Two labels a row:
[ 12  -2   3   1   1   8  -6   1  13  -2   6   2  -1   3   6  -3   0   0
   0   1  13   0  -4 -27  -3 -11   4 -12  -2  -2  -2   3  -4   5   2  -6
  -1   0   2   0  -3  -1  -2  -8   4   0  -2   4  -3   2  -5   0] => GZ & DM
[ 14  -6  -4  -1  25 -14 -14   5  24  -2   7   3 -39   1  -7 -18 -10   5
  -4   4 -17  -5   0   4 -39  18 -14 -13  -2  -3  -3  -3   7 -11  -3 -12
   6   2   5   0   1   1  -1 -19   3  -1  -4  -3 -23  12   2   4] => TZ & RH
[ 20   2 -17  -3  -1   9   1   2  36  -6  14   1  -5   0   0  -5   3   2
  -1 -18 -20  -1 -11 -29   2  -1  -9  -6  -7  -5   1 -11  -6 -14   0  -3
   0   2   3   7 -14  -2   3  -5  -1  -3   4  -1   2   5  -1  -2] => TZ & DM
[  4   2   2   6   1   5  -9   3  19   5   8  -3  -6  -1  -1  -4   5  -2
   1  -1  -9   4   9 -22  -7  -2   8   0  -6   2  -2   3   1   0   1  -3
   0   0  -6  -1  -1  -1  -1  -5  11  -4   2   4   0  -7  -1  -1] => TZ & DM
[ 14   6   3  -3   0  -7   5   1   4  -1   5   0   3  -1   0   1   4   2
   0  -8 -29   1  -1  10   7  11 -11   5   0  -2   1  -7   1 -15   0   3
   3   0   7  -1   4 -12   0   1  -8   0  -5  -7  13  -4  -1   7] => TZ & RH
[ 12  -1  -5   0  27   7 -15   4  23   2  -7   8 -13   8   1   3  10  -3
  -2  13  39  -4  -5 -39 -34 -16   6 -17  -5  -3  -2  10   0  18   7  -8
  13   2  -6  -8   1  12  -9 -19  23  -1   0  19 -17  16  -1   6] => TZ & Gj
[  1   1  -2   1   1   7   0  -1  29  -3   6  -5  -4  10   1  -3   2   2
  -2 -12  -3  -1  -3 -19 -15   1  -9   2  -2   1   0  -3   2   3  -1   0
   7   5  -3  -6   3  -4  -1  -8   5   0   3   6 -10   1   6   1] => TZ & Gj
[ 17  -7  -3  -5  18   4  -3   1  32   0  10   2 -19  -3 -10  -6  22  12
   1 -12 -33   1   3 -10 -14  15  -9   1  -7   0   0  -8   1 -15   2 -14
   2   2  -4  -2  -1  -4   3  -5   2  -2   1  -5  -2  -3   3   4] => TZ & Gj
[  7   3  -7   0   5  -6  -3  10  19  -5   2  -5  -6   2  -1   1   7  -3
  -1  -5 -17  -5   1 -15  -7  -3  -6   5  -8   0   8  -4   2   4   1  -5
   1   3  -4   0   1  -4   5 -14   5   0  -1   0 -10   1   3  -7] => TZ & DM
[  3  -1   2  -6   3  -5   0  -1 -12  -3  -1   5   1  -2  -5   0 -10   3
   2   6  -6  -1  -1  20  -7   1  -2 -12   1   3  -3   2   8   2  -2   4
  -2   1  10   2  -4  -2  -1   0  -7  -6  -3  -5  -7   3  -1   0] => GZ & RH
[  9  -2   2  -1   3   1  -2   1  23  -4   6   0  -9   1  -3  -7  -1   1
  -3 -11 -25   0  -4 -11  -9  10  -6   1  -5  -3  -2  -7   7  -2   2  -5
   0  -3  -2   4  -5  -4   3  -6   1  -2  -1  -1  -7   4   5   7] => TZ & DM
[ 18   5   0  -3  16   8  -3  -2  39  -4  -1  -3  -6   0 -21  -5  13   1
  -4  -8 -33  -4   6  -6 -20  10  -9  -1 -10  -1   1   0   0  -2  -2  -2
   4   9  -1  -2  -1  -8  -2  -3   4  -1  -1  -4  -7   1   1   0] => TZ & Gj
[ -9  -2  -1   1  -9  -1  10   2 -18  10   8   1  35   0  -4  16   2   1
  -2   7  11   2  -1   7  26 -15   4   5   1   1  -3  -2   0   4   0   3
  -2  -5  -3   0  -1   1   7   6 -10   0   0   0  30 -12  -5   4] => TZ & RH
[ 11  -7  -1   0  10   4  -3   3  13   1  -5   3  -3   1   1   2 -16  -2
   3  11   7   0   4  -1 -13   0  -5  -2  -3  -3  -1   4   0   5   0  -4
   0   1   1   3  -2  -8  -4 -10  -1   1   0   0 -18   2   3  -1] => RF & RH
[-14  -2   2  -2 -18   5  13  -2 -19   1  13  -2  21  -3   7  10   7  -3
  -3   1  11   4 -11 -14  30  -7  -4  10   4 -17  -1  -6  -3  -7   1   6
  -5  -2  -7  -5   2   1   3   1  -6   1   2   0  33 -11  -5   1] => TZ & RH
[ 23   1  -3  -4   6   2  -6   1  39   3   8   1 -24   1 -13 -20   2   4
  -1 -19 -39   3   4  -4 -18  12  -7   1  -7 -10   5  -6   1 -12   4  -2
   0   4   3   4   0  -3  -2  -9   2  -1  -1 -10 -12   5  -2  -1] => TZ & DM
[ -9   4  -1  -6 -11   5  12   1  -2   7   8   2  20   0   1   7   2   1
  -2  -7 -24   7  -4   3  20  -2  -3   5   2  -1  -1  -6   1  -6   3   8
   0  -6   6  -2   3  -1   3   1   1   1   2  -3  26  -5  -1   0] => TZ & RH

Both labels of each row:
[-5  0 -7  0  3 -4  7 -1  1  3  0 -2  3  4  5  0  8  4  0  5 -2  3  5  0
 -5  4  4 -2  1 -4  0 -1  1  0  1  5 -5 -1 -6  0  2  4  2  1  3  1  1 -4
  2 -6  2  2] => (86) & (63)
[-5  4 -6 -2  2 -9  4 -4 -1  5  2  6  5 -1  5  2  4 10  0  5  4  3 -7 -3
  1  4  9 -2 -1  3  5 -6 -1  2  5  5 -4  4 -4 -2 -1  4 -1 -1  2  1 -4  3
  2  0 -4  0] => (86) & (63)
[ -3   4  -4  -7   3  -8  13  -8  -2   3   4   9  -1  -5   2  -1   9   9
   6   5   9   6  -9  -3   8  12   6  -5   9   9   5  -3  -3   3   1   4
 -12  -8  -2   6  -9   2  -2   8   2   5  -1   6  10  -4  -7   3] => (85) & (76)
[ -3   1   5  -5   2   2   3  -4   0   2   7  -1   5   5   8   2  12  -1
  -1   5   7   0   4 -10   2   6   6  -1  -1   0  10  -6   4   4   5  10
  -1  -1  -4   1   4   7  -1   4   0  -6   3   1  -1   1  -3  -1] => (85) & (69)
[-1  1  0  3  0  1 -3 -1  2  4  2  1  5  2  0  2  1  6  0  2 -1  3  1  2
  0 -5  4  2 -3  0 -1 -4 -2  2  1  4  1  5  3  1  0  0  1  0 -3 -1 -1 -1
 -3  5  0 -1] => (86) & (63)
[ -1   3   3  -7   6  -7  10  -4  -4   4   5   8   4  -5  -6   4   2   9
   4  -3   8   7 -11  -3  12   6   1  -2   7   9   1  -5  -9   5  -2   6
  -5  -6   2  10  -5   0  -5   6  -6  12   1   5   6   4  -9  -2] => (85) & (71)
[ -4   6  -7  -4   3 -10   3 -15   4   9   1   9   2  -3   9  12  10   8
   2   3   5   6 -13  -5   0   5  10  -7   3   0   9  -5  -3   3  -1   7
  -7   0   3  -5   1  -1  -3   1   2   6   1   4  10   1 -13   5] => (86) & (71)
[ -3   3  -2 -10   3  -5   3 -12  10   8   4   2  -1   4  12   1  16   2
   7   3  12  -6  -6 -10  -4  11  11  -3  10   2   6  -4   0   0   0  11
  -8  -9   3   4  -4   1   0   8   6 -11   0  -3   7 -12  -7   9] => (86) & (71)
[ 2 -1  1 -2 -2  5  0  2 -1  1  0  0  5 -1 -1 -7 -3  2  0  1  3 -2 -5 -3
 10 -1 -1  2 -3  1  0 -1  6  3  2  2 11 -1 -7  3 -1  2  2  5 -2 -3 -2 -4
 -8 -3  4 -2] => (85) & (63)
